Below is a small trained network, with its code and all its weights. Each question gives an input and a target symbol and asks what happens when units are switched off, that is, made to give their printed mean instead of their output.

import numpy as np


def w(rows, s, z=0):
    codes = np.array(rows[::2]) - 128.0
    scale = np.full(codes.shape[1], s)
    scale[-1] = z or s
    return codes * scale


def norm(h):
    return h / np.sqrt((h * h).mean(-1, keepdims=True) + 1e-5)


def f(y):
    return y / 2 * (1 + np.tanh(0.7978845608 * (y + 0.044715 * y**3)))


def softmax(a):
    e = np.exp(a - a.max(-1, keepdims=True))
    return e / e.sum(-1, keepdims=True)


def log_softmax(a):
    a = a - a.max(-1, keepdims=True)
    return a - np.log(np.exp(a).sum(-1, keepdims=True))


def net(x, mask):
    ids = ['δεζηθλ'.index(c) for c in x.split()]
    T = len(ids)
    res = E[ids] + P[:T]
    r = norm(res)
    for j in range(3):
        rows = slice(3 * j, 3 * j + 3)
        q, k, v = (r @ M[0][rows].T for M in (Q, K, V))
        z = softmax(np.where(np.tri(T) > 0, q @ k.T / 3**0.5, -1e9)) @ v
        o = O[0][rows]
        res = res + np.where(mask[j], z, o[:, -1]) @ o[:, :-1]
    y = f(norm(res) @ A[0][:, :-1].T + A[0][:, -1])
    res = res + np.where(mask[3:19], y, B[0][:, -1]) @ B[0][:, :-1]
    return log_softmax(norm(res)[-1] @ U[:, :-1].T + U[:, -1])


Q, K, V, O, A, B = {}, {}, {}, {}, {}, {}
E = w([
[194,188,66,121,151,215,198,141],'δ',
[129,10,189,127,132,201,158,177],'ε',
[179,180,199,147,181,140,249,191],'ζ',
[83,104,136,79,202,200,10,125],'η',
[129,87,149,51,84,172,107,135],'θ',
[170,204,217,132,117,115,183,151],'λ',
],0.015)
P = w([
[219,86,72,110,155,132,54,171],'0',
[159,83,143,92,191,187,159,62],'1',
[177,118,105,71,91,159,159,6],'2',
[64,220,77,159,116,187,96,174],'3',
[104,84,86,157,175,110,219,123],'4',
[136,147,129,142,105,123,137,60],'5',
],0.012)
Q[0] = w([
[116,71,94,218,109,130,104,169],'head 0',
[141,49,106,149,182,88,186,118],'head 0',
[141,180,134,147,137,134,144,113],'head 0',
[129,143,177,100,110,161,95,34],'head 1',
[86,79,119,109,106,7,95,71],'head 1',
[72,140,74,255,77,91,106,134],'head 1',
[232,117,114,119,115,92,56,123],'head 2',
[113,79,71,139,182,46,168,180],'head 2',
[234,94,199,88,178,184,147,83],'head 2',
],0.0094)
K[0] = w([
[130,81,201,90,131,104,98,135],'head 0',
[154,117,149,123,47,136,181,2],'head 0',
[100,208,203,168,139,157,160,141],'head 0',
[129,129,155,171,145,140,97,160],'head 1',
[82,139,86,178,114,151,171,83],'head 1',
[57,113,168,149,168,157,202,103],'head 1',
[50,76,97,153,75,146,168,185],'head 2',
[97,76,89,125,84,81,173,26],'head 2',
[135,199,68,142,41,85,66,195],'head 2',
],0.0095)
V[0] = w([
[120,103,94,104,123,141,72,150],'head 0',
[67,167,86,151,195,109,113,136],'head 0',
[143,110,141,59,207,87,135,102],'head 0',
[117,107,122,189,187,135,96,143],'head 1',
[77,81,125,100,168,171,108,106],'head 1',
[144,172,68,103,168,129,189,45],'head 1',
[107,95,99,155,163,167,219,167],'head 2',
[119,197,148,143,207,112,118,86],'head 2',
[195,152,9,93,99,117,63,117],'head 2',
],0.012)
O[0] = w([
[133,106,163,92,131,87,138,109,24],'head 0',
[159,91,96,122,86,82,212,116,4],'head 0',
[107,114,165,103,41,193,110,148,179],'head 0',
[173,73,117,98,94,140,218,212,122],'head 1',
[130,139,175,170,30,152,106,204,10],'head 1',
[191,188,86,193,120,99,19,117,109],'head 1',
[143,2,142,154,130,123,214,109,165],'head 2',
[57,165,221,32,216,167,135,76,162],'head 2',
[53,176,49,159,186,75,131,188,254],'head 2',
],0.0091,0.0053)
A[0] = w([
[185,154,198,161,116,129,134,52,253],'neuron 0',
[95,108,183,76,187,123,197,124,101],'neuron 1',
[122,71,187,93,81,190,101,107,151],'neuron 2',
[106,190,208,98,99,98,75,83,146],'neuron 3',
[51,177,108,109,107,87,141,95,101],'neuron 4',
[118,86,84,103,104,206,85,105,91],'neuron 5',
[254,149,181,101,147,203,105,155,151],'neuron 6',
[166,175,186,162,34,149,135,169,106],'neuron 7',
[174,185,146,181,164,47,117,219,112],'neuron 8',
[71,122,107,100,214,145,85,77,100],'neuron 9',
[195,65,172,105,14,55,159,108,93],'neuron 10',
[151,179,41,157,53,109,176,15,132],'neuron 11',
[58,29,110,144,76,124,148,88,140],'neuron 12',
[136,133,70,88,159,69,95,88,168],'neuron 13',
[53,54,184,93,88,3,33,141,175],'neuron 14',
[12,91,237,131,168,109,156,137,168],'neuron 15',
],0.0088,0.0031)
B[0] = w([
[110,110,41,149,131,220,79,134,197],'neuron 0',
[176,135,115,141,119,160,198,109,227],'neuron 1',
[113,109,70,118,10,71,95,130,172],'neuron 2',
[38,105,86,198,156,79,76,87,159],'neuron 3',
[118,161,118,194,85,176,161,172,144],'neuron 4',
[147,75,160,102,152,82,96,148,153],'neuron 5',
[132,60,212,143,115,251,85,70,210],'neuron 6',
[91,34,68,73,140,94,68,173,153],'neuron 7',
[136,102,170,120,168,170,101,214,191],'neuron 8',
[174,112,147,112,94,20,138,183,254],'neuron 9',
[137,135,124,117,106,132,103,226,137],'neuron 10',
[94,217,148,168,154,220,122,158,164],'neuron 11',
[110,39,139,91,146,87,150,113,133],'neuron 12',
[132,24,143,99,134,33,103,167,174],'neuron 13',
[1,158,53,173,46,243,113,111,135],'neuron 14',
[9,117,148,114,174,57,190,96,206],'neuron 15',
],0.0072,0.0067)
U = w([
[111,136,23,253,97,101,41,68,118],'δ',
[209,80,149,154,24,118,156,49,90],'ε',
[176,129,169,53,139,170,44,6,89],'ζ',
[178,91,108,25,102,148,99,174,254],'η',
[36,188,66,125,48,166,133,99,71],'θ',
[135,156,51,105,166,18,144,60,115],'λ',
],0.0064,0.0032)

Each question gives the input, a string of symbols that net reads in full, and the target symbol t.
The units are the heads (3 rows each of Q, K, V and O) and the neurons (one row each of A and B). Each row of codes is followed by its name. A weight is (code - 128) times the scale printed after its matrix; where a second scale follows, it is the last column's (O, A, B and U).
mask holds one flag per unit, heads first, then neurons. A switched-off unit (its flag False) gives its mean, the last column of its rows in O or B, instead of its output. The means were averaged over made-up inputs and are rounded, as every weight is.
A unit's drop is (log p(t) with every unit on - log p(t) with that unit switched off) / (log p(t) with every unit on - log p(t) with every unit switched off).
The circuit of an input: a set's keep is (log p(t) with only the set's units on - log p(t) with every unit switched off) / (log p(t) with every unit on - log p(t) with every unit switched off). Starting from the 12 units with the biggest drops (on a tie, the unit counted first), units are removed one at a time, each time the one whose removal leaves the highest keep (on an exact tie, the one counted first), for as long as the keep stays at least 0.8.
circuit, biggest first: the units of the circuit, biggest drop first
top k neurons: the k neurons with the biggest drops, biggest first
which heads matter: for each layer, one digit per head in row order, 1 if its drop is at least 0.15 and else 0, layers parted by /
input η λ λ, target η: which heads matter : 010
input θ λ θ η δ η, target θ: circuit, biggest first : [head 1; neuron 14; head 0]
input λ δ θ, target λ: circuit, biggest first : [head 1; neuron 6]
input ε λ ε λ λ, target ε: which heads matter : 001
input λ δ ε λ, target λ: circuit, biggest first : [head 0]
input ζ λ δ λ ε, target λ: which heads matter : 010
input λ λ λ η η ε, target λ: top 2 neurons : [neuron 15; neuron 9]
input δ δ ζ, target δ: circuit, biggest first : [head 1; head 2]
input λ θ η η, target λ: circuit, biggest first : [head 0; neuron 6]
input ζ ζ δ δ, target ζ: circuit, biggest first : [head 2; neuron 6]
input λ θ ε δ, target λ: which heads matter : 110
input θ λ ε, target δ: which heads matter : 001
input ε δ λ, target η: top 2 neurons : [neuron 10; neuron 7]
input ε ζ ε δ, target ε: which heads matter : 001
input λ ε λ ζ ε, target ζ: which heads matter : 101
input η η θ, target θ: which heads matter : 001
input λ δ λ, target λ: which heads matter : 010
input δ ε ζ, target δ: which heads matter : 011
input λ δ λ δ δ δ, target λ: circuit, biggest first : [head 1; head 0]
input θ ε λ, target δ: circuit, biggest first : [head 2]
input λ δ δ η η, target λ: which heads matter : 000
